Below is a small trained network, with its code and all its weights. Each question gives an input and a class and asks what happens when units are switched off, that is, made to give their printed mean instead of their output.

import numpy as np


def w(rows, s, z=0):
    codes = np.array(rows[::2]) - 128.0
    scale = np.full(codes.shape[1], s)
    scale[-1] = z or s
    return codes * scale


def f(y):
    return y / 2 * (1 + np.tanh(0.7978845608 * (y + 0.044715 * y**3)))


def log_softmax(a):
    a = a - a.max(-1, keepdims=True)
    return a - np.log(np.exp(a).sum(-1, keepdims=True))


def net(x, mask):
    res = np.array(x, float).reshape(1, 8) / 4 @ E
    y = f(res @ A[0][:, :-1].T + A[0][:, -1])
    res = res + np.where(mask, y, B[0][:, -1]) @ B[0][:, :-1]
    return log_softmax(res[-1] @ U[:, :-1].T + U[:, -1])


A, B = {}, {}
E = w([
[197,170,64,81,200,183,91,218,219],'x0',
[95,99,137,125,137,53,193,197,229],'x1',
[91,193,91,129,91,82,72,159,138],'x2',
[176,90,150,197,23,153,48,104,169],'x3',
[93,74,190,202,153,73,232,144,134],'x4',
[58,189,193,39,57,139,130,83,164],'x5',
[181,137,84,196,192,54,86,2,103],'x6',
[105,63,74,106,128,160,19,141,165],'x7',
],0.0084)
A[0] = w([
[159,171,50,126,196,236,112,180,114,230],'N0',
[141,16,175,223,191,57,188,136,106,208],'N1',
[113,31,183,192,108,115,191,83,111,168],'N2',
[119,24,74,156,158,175,53,52,81,198],'N3',
[116,121,93,130,216,70,199,168,146,139],'N4',
[84,148,155,38,28,181,157,162,191,255],'N5',
[95,89,85,176,154,145,72,94,104,153],'N6',
[132,82,73,131,130,159,20,76,87,193],'N7',
[111,207,135,158,62,17,72,63,128,182],'N8',
[108,140,105,123,224,63,194,183,166,175],'N9',
[141,178,64,128,229,170,179,144,139,190],'N10',
[148,94,123,93,105,194,54,216,254,173],'N11',
],0.0079,0.0032)
B[0] = w([
[193,195,164,115,161,148,124,229,142,226],'N0',
[174,67,130,194,137,39,198,164,158,240],'N1',
[111,81,189,245,69,79,178,134,135,220],'N2',
[172,51,107,165,172,179,51,104,81,226],'N3',
[131,74,118,82,213,76,146,138,135,194],'N4',
[49,102,143,87,11,166,135,144,110,250],'N5',
[156,73,115,147,176,146,97,100,96,180],'N6',
[173,94,86,145,156,243,57,103,72,226],'N7',
[87,215,63,163,147,133,161,1,144,211],'N8',
[101,66,98,44,220,32,165,117,150,207],'N9',
[176,167,128,67,187,84,146,180,123,199],'N10',
[67,134,62,119,34,167,40,222,239,246],'N11',
],0.0082,0.012)
U = w([
[155,73,204,233,111,53,204,136,144,83],'0',
[189,73,117,150,171,177,50,98,58,226],'1',
[65,122,88,94,59,151,73,188,237,82],'2',
[22,121,244,37,58,156,206,101,20,160],'3',
[131,83,109,13,223,55,167,148,147,26],'4',
[109,254,88,150,139,100,149,17,115,239],'5',
[215,252,189,85,158,154,136,206,102,3],'6',
],0.0087,0.00054)

Each question gives the input, the list of numbers given to net, and the class t.
The units are the neurons (one row each of A and B). Each row of codes is followed by its name. A weight is (code - 128) times the scale printed after its matrix; where a second scale follows, it is the last column's (A, B and U).
mask holds one flag per neuron, in row order. A switched-off neuron (its flag False) gives its mean, the last column of its row in B, instead of its output. The means were averaged over made-up inputs and are rounded, as every weight is.
A unit's drop is (log p(t) with every unit on - log p(t) with that unit switched off) / (log p(t) with every unit on - log p(t) with every unit switched off).
The circuit of an input: a set's keep is (log p(t) with only the set's units on - log p(t) with every unit switched off) / (log p(t) with every unit on - log p(t) with every unit switched off). Starting from all 12 units, units are removed one at a time, each time the one whose removal leaves the highest keep (on an exact tie, the one counted first), for as long as the keep stays at least 0.8.
units of the circuit, in order: the units of the circuit, biggest drop first
unit that matters most: the unit with the biggest drop
top k neurons: the k neurons with the biggest drops, biggest first
drop of u: that unit's drop, to one decimal
input [-3,2,2,8,-3,3,2,4], class 1: unit that matters most => N7
input [-1,3,1,7,1,-1,-8,-8], class 3: units of the circuit, in order => N5, N0
input [8,-8,-1,1,-1,2,-1,1], class 6: top 2 neurons => N0, N10
input [-6,7,-4,-6,0,1,3,4], class 0: top 2 neurons => N2, N1
input [1,8,2,6,5,0,6,8], class 0: top 2 neurons => N1, N5
input [-8,6,6,-1,-2,-1,8,7], class 1: top 2 neurons => N3, N7
input [-1,8,4,8,0,-5,5,5], class 1: top 2 neurons => N3, N7
input [3,8,5,-5,-1,0,-5,0], class 4: top 2 neurons => N9, N4
input [-1,-2,6,-7,4,6,4,0], class 5: top 2 neurons => N8, N1
input [-1,-4,6,0,-3,4,-2,-5], class 3: top 2 neurons => N5, N11
input [5,7,-5,3,1,6,6,-2], class 4: drop of N2 => 0.2
input [-3,8,7,-2,-1,-5,5,-3], class 4: drop of N9 => 0.6
input [5,8,6,1,-4,-7,4,-2], class 4: drop of N10 => 0.0
input [0,6,-6,1,3,6,-4,-3], class 3: units of the circuit, in order => N5
